Here is a tiny trained network, its code and every weight. The questions are about switching its units off for an input and a target symbol, where a switched-off unit gives its printed mean instead of its output.

import numpy as np


def w(rows, s, z=0):
    codes = np.array(rows[::2]) - 128.0
    scale = np.full(codes.shape[1], s)
    scale[-1] = z or s
    return codes * scale


def f(y):
    return y / 2 * (1 + np.tanh(0.7978845608 * (y + 0.044715 * y**3)))


def softmax(a):
    e = np.exp(a - a.max(-1, keepdims=True))
    return e / e.sum(-1, keepdims=True)


def log_softmax(a):
    a = a - a.max(-1, keepdims=True)
    return a - np.log(np.exp(a).sum(-1, keepdims=True))


def net(x, mask):
    ids = ['Σαγεηθμφ'.index(c) for c in x.split()]
    T = len(ids)
    res = E[ids] + P[:T]
    u = 0
    for l in range(2):
        q, k, v = (res @ M[l].T for M in (Q, K, V))
        z = softmax(np.where(np.tri(T) > 0, q @ k.T / 4**0.5, -1e9)) @ v
        res = res + np.where(mask[u], z, O[l][:, -1]) @ O[l][:, :-1]
        u += 1
        y = f(res @ A[l][:, :-1].T + A[l][:, -1])
        res = res + np.where(mask[u : u + 4], y, B[l][:, -1]) @ B[l][:, :-1]
        u += 4
    return log_softmax(res[-1] @ U[:, :-1].T + U[:, -1])


Q, K, V, O, A, B = {}, {}, {}, {}, {}, {}
E = w([
[114,102,58,157,224],'Σ',
[134,92,17,129,162],'α',
[131,122,169,103,205],'γ',
[220,123,167,9,108],'ε',
[138,162,181,86,109],'η',
[83,174,255,172,151],'θ',
[167,134,72,112,93],'μ',
[114,170,147,186,92],'φ',
],0.016)
P = w([
[104,138,79,74,81],'0',
[107,60,152,173,129],'1',
[226,124,166,101,175],'2',
[82,33,135,161,161],'3',
[215,159,148,113,170],'4',
[89,31,140,170,152],'5',
[209,185,118,159,156],'6',
[119,41,158,219,128],'7',
[168,176,115,132,170],'8',
[140,77,165,166,70],'9',
[253,165,85,98,139],'10',
[122,62,156,154,107],'11',
[217,176,121,130,160],'12',
],0.011)
Q[0] = w([
[103,139,182,53,237],'0.h1',
[141,70,118,162,94],'0.h1',
[154,245,194,169,199],'0.h1',
[125,28,211,177,254],'0.h1',
],0.009)
K[0] = w([
[73,1,189,63,117],'0.h1',
[190,24,214,152,125],'0.h1',
[163,162,165,106,17],'0.h1',
[108,88,121,178,170],'0.h1',
],0.0077)
V[0] = w([
[101,245,140,105,34],'0.h1',
[192,48,239,115,97],'0.h1',
[190,147,202,108,146],'0.h1',
[145,1,167,181,210],'0.h1',
],0.0082)
O[0] = w([
[71,2,152,139,249,2],'0.h1',
[224,57,91,37,24,224],'0.h1',
[118,247,218,120,185,199],'0.h1',
[109,194,191,145,77,243],'0.h1',
],0.0081,0.0028)
A[0] = w([
[255,81,169,82,78,237],'0.n1',
[84,126,188,172,166,5],'0.n2',
[126,230,208,116,209,111],'0.n3',
[125,174,107,78,151,146],'0.n4',
],0.0073,0.0017)
B[0] = w([
[92,207,56,128,89,255],'0.n1',
[77,50,160,182,254,126],'0.n2',
[189,177,4,134,121,185],'0.n3',
[183,209,46,113,196,147],'0.n4',
],0.0088,0.0085)
Q[1] = w([
[52,124,95,76,124],'1.h1',
[24,27,154,152,63],'1.h1',
[84,161,172,162,2],'1.h1',
[191,108,89,131,206],'1.h1',
],0.0087)
K[1] = w([
[188,121,98,99,85],'1.h1',
[221,128,163,200,74],'1.h1',
[107,163,192,160,83],'1.h1',
[69,1,86,73,206],'1.h1',
],0.0094)
V[1] = w([
[218,43,36,63,100],'1.h1',
[211,196,209,24,182],'1.h1',
[123,18,119,122,66],'1.h1',
[118,254,23,180,43],'1.h1',
],0.0074)
O[1] = w([
[248,84,144,177,51,170],'1.h1',
[212,92,254,112,201,97],'1.h1',
[123,59,11,66,38,103],'1.h1',
[122,135,204,230,109,255],'1.h1',
],0.0093,0.0096)
A[1] = w([
[95,152,171,116,96,204],'1.n1',
[69,69,211,125,73,253],'1.n2',
[47,178,72,181,153,124],'1.n3',
[165,30,254,121,69,130],'1.n4',
],0.0088,0.0049)
B[1] = w([
[253,120,62,89,188,202],'1.n1',
[83,38,36,56,139,210],'1.n2',
[129,136,174,70,105,249],'1.n3',
[71,129,125,110,108,246],'1.n4',
],0.011)
U = w([
[66,184,150,180,103,160],'Σ',
[88,123,109,214,40,112],'α',
[211,106,151,169,165,180],'γ',
[227,31,209,115,24,4],'ε',
[245,1,120,76,149,176],'η',
[122,120,108,112,212,134],'θ',
[187,35,68,195,71,147],'μ',
[77,85,101,105,94,106],'φ',
],0.0053,0.0032)

Each question gives the input, a string of symbols that net reads in full, and the target symbol t.
The units are the heads (4 rows each of Q, K, V and O) and the neurons (one row each of A and B). Each row of codes is followed by its name. A weight is (code - 128) times the scale printed after its matrix; where a second scale follows, it is the last column's (O, A, B and U).
mask holds one flag per unit, layer by layer, with each layer's heads first. A switched-off unit (its flag False) gives its mean, the last column of its rows in O or B, instead of its output. The means were averaged over made-up inputs and are rounded, as every weight is.
A unit's drop is (log p(t) with every unit on - log p(t) with that unit switched off) / (log p(t) with every unit on - log p(t) with every unit switched off).
The circuit of an input: a set's keep is (log p(t) with only the set's units on - log p(t) with every unit switched off) / (log p(t) with every unit on - log p(t) with every unit switched off). Starting from all 10 units, units are removed one at a time, each time the one whose removal leaves the highest keep (on an exact tie, the one counted first), for as long as the keep stays at least 0.8.
circuit, biggest first: the units of the circuit, biggest drop first
unit that matters most: the unit with the biggest drop
k most important neurons: the k neurons with the biggest drops, biggest first
k most important neurons of layer l: the k neurons of layer l with the biggest drops, biggest first
input φ η η φ μ Σ ε Σ γ α α, target φ: unit that matters most	1.h1
input Σ η η α α Σ γ Σ γ, target Σ: circuit, biggest first	[0.h1, 1.h1]
input η γ φ ε η γ α, target η: circuit, biggest first	[1.h1, 0.h1]
input μ μ η η, target η: 2 most important neurons	[1.n2, 0.n3]
input γ γ ε μ α α α γ μ Σ γ α θ, target γ: circuit, biggest first	[0.h1, 1.h1, 0.n3, 1.n4]
input Σ η φ θ η η η α μ, target Σ: circuit, biggest first	[1.h1, 0.h1]
input θ μ ε η η η γ Σ η α μ, target θ: circuit, biggest first	[0.h1, 1.h1]
input ε μ φ μ Σ γ Σ, target ε: circuit, biggest first	[0.h1, 1.h1, 0.n1]
input θ η Σ ε γ γ μ, target θ: circuit, biggest first	[1.h1, 0.h1]
input η η Σ, target η: circuit, biggest first	[1.h1, 0.h1]
input φ θ η η α φ γ μ θ μ ε, target φ: circuit, biggest first	[0.h1, 1.h1, 0.n1]
input η Σ φ α μ, target η: circuit, biggest first	[0.h1, 1.h1]
input Σ Σ α θ, target θ: circuit, biggest first	[1.h1, 1.n1]
input θ η Σ η Σ η γ ε Σ ε γ η α, target θ: 3 most important neurons of layer 0	[0.n2, 0.n1, 0.n4]
input ε Σ ε α η α α θ, target θ: 3 most important neurons	[1.n1, 1.n2, 0.n2]
input γ φ η μ α, target γ: most important neuron	[1.n2]
input γ φ γ γ μ, target γ: circuit, biggest first	[1.h1, 0.h1, 1.n2]
input ε η Σ η η η φ θ η θ ε, target ε: circuit, biggest first	[1.h1, 0.h1, 0.n1]
input Σ ε ε, target Σ: 2 most important neurons	[0.n1, 0.n4]
input γ η θ, target γ: 2 most important neurons	[0.n3, 1.n2]
input μ η η η φ γ θ μ η, target μ: 2 most important neurons of layer 1	[1.n3, 1.n4]
input μ η μ ε θ Σ γ μ Σ η η μ θ, target μ: 2 most important neurons	[0.n3, 0.n1]
input η φ φ γ μ μ φ, target η: 3 most important neurons	[0.n1, 0.n3, 1.n4]
input α Σ μ Σ φ φ θ θ γ, target α: most important neuron	[1.n1]
input φ γ φ, target φ: 2 most important neurons of layer 1	[1.n1, 1.n3]
